Below is a small trained network, with its code and all its weights. Each question gives an input and a class and asks what happens when units are switched off, that is, made to give their printed mean instead of their output.

import numpy as np


def w(rows, s, z=0):
    codes = np.array(rows[::2]) - 128.0
    scale = np.full(codes.shape[1], s)
    scale[-1] = z or s
    return codes * scale


def f(y):
    return y / 2 * (1 + np.tanh(0.7978845608 * (y + 0.044715 * y**3)))


def log_softmax(a):
    a = a - a.max(-1, keepdims=True)
    return a - np.log(np.exp(a).sum(-1, keepdims=True))


def net(x, mask):
    res = np.array(x, float).reshape(1, 4) / 4 @ E
    y = f(res @ A[0][:, :-1].T + A[0][:, -1])
    res = res + np.where(mask, y, B[0][:, -1]) @ B[0][:, :-1]
    return log_softmax(res[-1] @ U[:, :-1].T + U[:, -1])


A, B = {}, {}
E = w([
[13,184,118,108,127,53,146,119,69,123,128,173],'x0',
[105,159,133,147,125,118,147,254,206,211,88,92],'x1',
[139,135,131,110,123,124,129,140,138,110,136,146],'x2',
[142,115,71,33,125,115,166,91,150,115,11,119],'x3',
],0.018)
A[0] = w([
[103,155,113,131,112,124,126,105,85,120,146,148,125],'neuron 1',
[52,192,113,113,132,76,146,197,174,185,123,119,2],'neuron 2',
[163,123,55,49,134,121,169,115,130,126,8,111,127],'neuron 3',
[217,61,126,122,147,188,88,83,140,112,152,116,221],'neuron 4',
[151,121,109,117,121,157,95,99,146,132,148,102,123],'neuron 5',
[136,142,173,187,142,145,119,162,116,130,164,127,209],'neuron 6',
[89,135,125,103,136,82,126,77,75,102,127,164,78],'neuron 7',
[172,111,147,136,124,170,116,194,230,170,101,77,97],'neuron 8',
[109,138,150,118,168,131,119,148,139,129,107,152,42],'neuron 9',
[141,140,106,130,131,139,137,131,122,135,123,135,75],'neuron 10',
[83,148,194,178,136,120,73,128,72,108,235,168,185],'neuron 11',
],0.015,0.0098)
B[0] = w([
[150,191,108,96,146,116,122,97,113,138,102,135,170],'neuron 1',
[100,104,215,164,38,173,128,86,172,74,124,78,214],'neuron 2',
[101,87,70,133,132,118,183,9,130,126,109,156,229],'neuron 3',
[103,120,207,154,58,153,139,127,164,72,96,67,222],'neuron 4',
[83,141,150,151,95,127,131,97,108,89,142,147,156],'neuron 5',
[133,123,151,143,152,166,50,159,130,124,135,127,204],'neuron 6',
[102,92,73,96,173,119,96,163,75,115,182,155,195],'neuron 7',
[180,139,47,117,199,80,155,151,111,201,170,192,217],'neuron 8',
[152,132,120,119,115,143,144,130,119,115,105,112,134],'neuron 9',
[163,92,124,136,137,129,122,111,132,126,124,139,126],'neuron 10',
[188,208,139,170,141,68,157,112,167,206,82,118,253],'neuron 11',
],0.015,0.036)
U = w([
[145,170,239,177,90,153,83,144,148,110,112,68,253],'0',
[174,176,74,136,180,61,172,84,123,171,109,152,146],'1',
[96,87,150,132,74,161,167,59,136,66,99,102,98],'2',
[100,133,49,42,180,116,96,91,45,94,130,162,55],'3',
[177,136,108,160,206,149,81,252,139,168,178,139,123],'4',
],0.012,0.0041)

Each question gives the input, the list of numbers given to net, and the class t.
The units are the neurons (one row each of A and B). Each row of codes is followed by its name. A weight is (code - 128) times the scale printed after its matrix; where a second scale follows, it is the last column's (A, B and U).
mask holds one flag per neuron, in row order. A switched-off neuron (its flag False) gives its mean, the last column of its row in B, instead of its output. The means were averaged over made-up inputs and are rounded, as every weight is.
A unit's drop is (log p(t) with every unit on - log p(t) with that unit switched off) / (log p(t) with every unit on - log p(t) with every unit switched off).
The circuit of an input: a set's keep is (log p(t) with only the set's units on - log p(t) with every unit switched off) / (log p(t) with every unit on - log p(t) with every unit switched off). Starting from all 11 units, units are removed one at a time, each time the one whose removal leaves the highest keep (on an exact tie, the one counted first), for as long as the keep stays at least 0.8.
units of the circuit, in order: the units of the circuit, biggest drop first
unit that matters most: the unit with the biggest drop
k most important neurons: the k neurons with the biggest drops, biggest first
drop of u: that unit's drop, to one decimal
input [8,-1,-5,2], class 3: units of the circuit, in order	[neuron 7]
input [-7,2,4,-1], class 4: units of the circuit, in order	[neuron 8; neuron 3]
input [1,-1,6,8], class 3: 2 most important neurons	[neuron 11; neuron 2]
input [-2,5,-1,-1], class 4: 2 most important neurons	[neuron 3; neuron 8]
input [-7,0,2,2], class 2: 2 most important neurons	[neuron 4; neuron 11]
input [1,-3,-5,4], class 3: 3 most important neurons	[neuron 2; neuron 11; neuron 4]
input [1,2,4,2], class 2: 2 most important neurons	[neuron 11; neuron 8]
input [0,6,8,-3], class 4: 2 most important neurons	[neuron 8; neuron 4]
input [8,4,-5,1], class 2: 2 most important neurons	[neuron 2; neuron 11]
input [8,-7,-6,1], class 3: 2 most important neurons	[neuron 7; neuron 8]
input [-7,-6,-7,0], class 0: 2 most important neurons	[neuron 3; neuron 4]
input [3,1,-4,-4], class 0: 2 most important neurons	[neuron 8; neuron 3]
input [0,-4,-2,5], class 2: 2 most important neurons	[neuron 8; neuron 11]
input [6,8,4,1], class 2: unit that matters most	neuron 2
input [-6,7,3,-5], class 4: drop of neuron 8	1.6
input [-3,2,-3,-2], class 4: drop of neuron 3	0.2
input [-3,-2,7,-4], class 0: drop of neuron 2	0.0
input [0,-2,1,1], class 2: drop of neuron 8	1.9
